Here is a tiny trained network, its code and every weight. The questions are about switching its units off for an input and a class, where a switched-off unit gives its printed mean instead of its output.

import numpy as np


def w(rows, s, z=0):
    codes = np.array(rows[::2]) - 128.0
    scale = np.full(codes.shape[1], s)
    scale[-1] = z or s
    return codes * scale


def norm(h):
    return h / np.sqrt((h * h).mean(-1, keepdims=True) + 1e-5)


def f(y):
    return y / 2 * (1 + np.tanh(0.7978845608 * (y + 0.044715 * y**3)))


def log_softmax(a):
    a = a - a.max(-1, keepdims=True)
    return a - np.log(np.exp(a).sum(-1, keepdims=True))


def net(x, mask):
    res = np.array(x, float).reshape(1, 6) / 4 @ E
    u = 0
    for l in range(2):
        y = f(norm(res) @ A[l][:, :-1].T + A[l][:, -1])
        res = res + np.where(mask[u : u + 10], y, B[l][:, -1]) @ B[l][:, :-1]
        u += 10
    return log_softmax(norm(res)[-1] @ U[:, :-1].T + U[:, -1])


A, B = {}, {}
E = w([
[78,132,22,121,119,104,134],'x0',
[144,41,147,109,143,113,146],'x1',
[124,147,135,102,209,123,18],'x2',
[118,138,99,2,123,198,121],'x3',
[117,98,130,144,56,209,102],'x4',
[191,132,189,127,115,109,114],'x5',
],0.0063)
A[0] = w([
[124,91,115,244,92,84,121,47],'L0N1',
[70,69,3,113,73,182,175,30],'L0N2',
[196,101,157,168,68,110,205,197],'L0N3',
[125,172,104,59,187,197,138,4],'L0N4',
[116,63,65,130,124,62,107,95],'L0N5',
[127,101,115,93,98,145,49,40],'L0N6',
[119,141,104,71,182,100,183,50],'L0N7',
[174,224,166,113,91,182,109,118],'L0N8',
[149,7,150,98,92,164,133,82],'L0N9',
[90,156,32,95,96,133,152,7],'L0N10',
],0.0072,0.0025)
B[0] = w([
[85,64,67,103,157,154,103,205],'L0N1',
[148,253,247,186,117,113,126,220],'L0N2',
[67,130,124,129,200,207,104,254],'L0N3',
[66,62,118,188,167,123,126,162],'L0N4',
[109,128,107,123,121,163,203,152],'L0N5',
[79,101,170,231,160,118,150,136],'L0N6',
[145,45,100,106,141,91,162,152],'L0N7',
[111,149,189,81,188,87,139,176],'L0N8',
[93,184,150,119,133,202,108,175],'L0N9',
[189,180,151,90,91,32,165,173],'L0N10',
],0.0071,0.0048)
A[1] = w([
[164,159,142,136,144,166,63,100],'L1N1',
[119,125,139,55,141,88,183,172],'L1N2',
[202,79,155,135,132,97,81,125],'L1N3',
[131,126,232,96,144,153,108,148],'L1N4',
[75,65,103,221,103,121,161,62],'L1N5',
[190,75,221,80,70,254,117,250],'L1N6',
[142,89,232,119,149,129,105,169],'L1N7',
[178,116,164,160,157,133,131,139],'L1N8',
[91,186,91,122,169,74,70,114],'L1N9',
[106,200,100,160,155,102,125,96],'L1N10',
],0.0098,0.0023)
B[1] = w([
[71,144,124,128,166,141,229,171],'L1N1',
[193,92,100,139,120,233,84,180],'L1N2',
[98,188,149,148,152,189,125,146],'L1N3',
[144,207,165,228,174,253,122,232],'L1N4',
[126,147,69,116,212,139,45,184],'L1N5',
[117,197,213,170,157,207,180,254],'L1N6',
[141,202,117,161,62,201,170,218],'L1N7',
[73,186,101,96,132,165,153,157],'L1N8',
[90,155,126,202,139,213,178,189],'L1N9',
[116,151,206,124,103,182,105,181],'L1N10',
],0.0064,0.0068)
U = w([
[213,83,131,81,83,143,80,72],'0',
[139,65,181,72,71,71,41,2],'1',
[107,70,192,70,100,53,89,21],'2',
[225,111,135,92,99,54,113,63],'3',
[183,23,104,24,117,149,178,102],'4',
[69,216,187,191,167,239,141,194],'5',
[142,201,168,82,3,20,175,142],'6',
[81,48,3,137,218,147,66,152],'7',
],0.011,0.0052)

Each question gives the input, the list of numbers given to net, and the class t.
The units are the neurons (one row each of A and B). Each row of codes is followed by its name. A weight is (code - 128) times the scale printed after its matrix; where a second scale follows, it is the last column's (A, B and U).
mask holds one flag per neuron, layer by layer. A switched-off neuron (its flag False) gives its mean, the last column of its row in B, instead of its output. The means were averaged over made-up inputs and are rounded, as every weight is.
A unit's drop is (log p(t) with every unit on - log p(t) with that unit switched off) / (log p(t) with every unit on - log p(t) with every unit switched off).
The circuit of an input: a set's keep is (log p(t) with only the set's units on - log p(t) with every unit switched off) / (log p(t) with every unit on - log p(t) with every unit switched off). Starting from the 12 units with the biggest drops (on a tie, the unit counted first), units are removed one at a time, each time the one whose removal leaves the highest keep (on an exact tie, the one counted first), for as long as the keep stays at least 0.8.
circuit, biggest first: the units of the circuit, biggest drop first
most important unit: the unit with the biggest drop
top k neurons: the k neurons with the biggest drops, biggest first
k most important neurons of layer l: the k neurons of layer l with the biggest drops, biggest first
drop when u is switched off: that unit's drop, to one decimal
input [6,-1,8,3,-7,4], class 7: circuit, biggest first => L0N2, L1N6
input [6,3,-1,-2,1,-5], class 6: circuit, biggest first => L0N10, L1N4, L0N3, L1N6
input [0,-2,-6,5,-7,0], class 4: most important unit => L1N2
input [6,-4,-7,-2,6,-6], class 6: top 2 neurons => L0N10, L1N4
input [3,6,-3,-4,0,-7], class 7: top 4 neurons => L0N1, L1N5, L1N6, L1N4
input [2,-4,-7,8,5,-6], class 6: circuit, biggest first => L0N10, L0N3, L1N4
input [-5,-6,-1,-5,-3,-8], class 7: 3 most important neurons of layer 0 => L0N2, L0N1, L0N10
input [3,-2,-7,-3,-7,-6], class 7: top 2 neurons => L1N6, L1N4
input [-4,-5,-5,5,-2,-8], class 6: top 2 neurons => L0N10, L0N3
input [1,0,-8,6,-1,-6], class 6: top 2 neurons => L0N10, L0N2
input [-4,7,-2,-6,-4,-3], class 7: 2 most important neurons of layer 0 => L0N2, L0N1
input [5,-2,-2,8,-4,8], class 0: 2 most important neurons of layer 1 => L1N2, L1N1
input [-1,-4,-5,7,-8,-3], class 4: top 2 neurons => L1N2, L0N7
input [7,-2,-7,2,-6,2], class 6: top neuron => L0N2
input [1,5,-6,0,-8,7], class 4: 2 most important neurons of layer 0 => L0N2, L0N7
input [5,-4,4,-8,5,3], class 7: drop when L0N1 is switched off => 0.1
input [0,-3,-7,3,-5,-1], class 6: drop when L0N1 is switched off => 0.2
input [5,1,-6,6,-8,0], class 4: drop when L0N1 is switched off => -0.1
